Below is a small trained network, with its code and all its weights. Each question gives an input and a class and asks what happens when units are switched off, that is, made to give their printed mean instead of their output.

import numpy as np


def w(rows, s, z=0):
    codes = np.array(rows[::2]) - 128.0
    scale = np.full(codes.shape[1], s)
    scale[-1] = z or s
    return codes * scale


def f(y):
    return np.maximum(y, 0)


def log_softmax(a):
    a = a - a.max(-1, keepdims=True)
    return a - np.log(np.exp(a).sum(-1, keepdims=True))


def net(x, mask):
    res = np.array(x, float).reshape(1, 5) / 4 @ E
    y = f(res @ A[0][:, :-1].T + A[0][:, -1])
    res = res + np.where(mask, y, B[0][:, -1]) @ B[0][:, :-1]
    return log_softmax(res[-1] @ U[:, :-1].T + U[:, -1])


A, B = {}, {}
E = w([
[137,125,123,131,125,126,127,132,128,132],'x0',
[79,91,152,227,39,88,182,101,183,108],'x1',
[106,141,220,175,144,141,75,200,140,193],'x2',
[127,128,129,127,129,128,129,129,128,126],'x3',
[93,253,98,133,90,66,169,150,65,180],'x4',
],0.012)
A[0] = w([
[137,237,85,75,160,117,116,160,29,173,132],'N1',
[79,157,120,213,47,73,183,117,143,134,49],'N2',
[132,198,100,83,141,116,116,167,54,168,131],'N3',
[149,120,55,81,109,109,167,54,119,77,241],'N4',
[137,136,94,90,140,125,134,131,99,133,150],'N5',
[88,189,122,187,52,57,190,122,125,157,34],'N6',
[148,78,115,146,105,136,147,83,148,82,141],'N7',
[100,142,121,124,110,117,131,127,131,135,108],'N8',
[114,50,165,183,83,137,127,90,223,80,138],'N9',
[117,102,173,160,120,141,107,129,162,137,122],'N10',
[102,144,255,178,147,136,61,230,155,208,141],'N11',
[119,45,162,184,94,144,150,101,204,92,130],'N12',
[159,96,132,85,191,184,82,111,142,98,180],'N13',
[139,122,22,90,114,124,171,59,124,69,253],'N14',
[184,80,129,65,237,219,56,122,151,101,245],'N15',
],0.0089,0.0051)
B[0] = w([
[154,189,132,91,95,142,130,82,183,128,218],'N1',
[102,76,118,140,154,121,125,164,93,140,199],'N2',
[134,168,138,121,122,140,107,113,169,153,194],'N3',
[113,116,77,85,86,65,181,133,136,112,214],'N4',
[129,145,116,104,114,142,143,124,118,126,161],'N5',
[108,103,107,135,166,129,141,188,68,169,195],'N6',
[107,94,135,127,122,106,111,126,139,116,178],'N7',
[128,131,116,130,142,129,127,137,127,134,141],'N8',
[150,107,148,145,103,120,108,97,153,85,216],'N9',
[154,110,153,155,131,139,139,116,116,118,165],'N10',
[154,142,178,203,159,251,55,118,123,146,233],'N11',
[155,116,150,140,108,121,104,85,160,86,208],'N12',
[103,104,121,126,135,109,134,152,115,137,201],'N13',
[102,116,81,79,76,60,154,136,139,111,224],'N14',
[94,94,102,136,158,118,146,189,65,170,250],'N15',
],0.015,0.018)
U = w([
[65,70,66,95,128,81,185,217,17,155,216],'0',
[112,97,147,183,222,176,112,217,5,202,160],'1',
[125,89,124,118,72,81,138,53,254,49,88],'2',
[203,111,199,183,131,183,98,13,162,72,4],'3',
[153,218,89,59,74,109,177,68,209,115,142],'4',
[156,224,174,134,139,189,88,72,227,179,112],'5',
],0.0086,0.002)

Each question gives the input, the list of numbers given to net, and the class t.
The units are the neurons (one row each of A and B). Each row of codes is followed by its name. A weight is (code - 128) times the scale printed after its matrix; where a second scale follows, it is the last column's (A, B and U).
mask holds one flag per neuron, in row order. A switched-off neuron (its flag False) gives its mean, the last column of its row in B, instead of its output. The means were averaged over made-up inputs and are rounded, as every weight is.
A unit's drop is (log p(t) with every unit on - log p(t) with that unit switched off) / (log p(t) with every unit on - log p(t) with every unit switched off).
The circuit of an input: a set's keep is (log p(t) with only the set's units on - log p(t) with every unit switched off) / (log p(t) with every unit on - log p(t) with every unit switched off). Starting from the 12 units with the biggest drops (on a tie, the unit counted first), units are removed one at a time, each time the one whose removal leaves the highest keep (on an exact tie, the one counted first), for as long as the keep stays at least 0.8.
units of the circuit, in order: the units of the circuit, biggest drop first
unit that matters most: the unit with the biggest drop
top k neurons: the k neurons with the biggest drops, biggest first
drop of u: that unit's drop, to one decimal
input [2,1,2,-1,1], class 1: top 4 neurons	(N1 N12 N9 N3)
input [-1,-8,3,0,2], class 5: units of the circuit, in order	(N1)
input [3,1,6,-7,-1], class 3: top 2 neurons	(N15 N6)
input [-7,0,-2,8,7], class 4: top 2 neurons	(N1 N15)
input [-7,0,-1,3,-6], class 0: top 3 neurons	(N15 N1 N11)
input [-2,8,1,7,2], class 1: top 2 neurons	(N6 N14)
input [8,4,1,4,-8], class 3: top 2 neurons	(N14 N4)
input [5,1,4,6,-3], class 3: top 2 neurons	(N6 N2)
input [-3,5,1,6,8], class 1: top 2 neurons	(N14 N4)
input [7,1,-2,5,-3], class 2: top 2 neurons	(N6 N2)
input [8,3,-4,8,0], class 2: top 2 neurons	(N15 N13)
input [2,0,-8,6,7], class 4: top 3 neurons	(N1 N15 N3)
input [-8,-1,-4,3,7], class 4: top 2 neurons	(N1 N15)
input [6,3,7,7,-1], class 3: unit that matters most	N15
input [1,6,7,-2,-1], class 3: drop of N4	0.0
input [4,-1,5,-7,7], class 5: drop of N1	0.4
input [-4,1,-6,3,-1], class 2: drop of N2	0.4
input [-5,-4,0,2,5], class 4: drop of N11	0.5
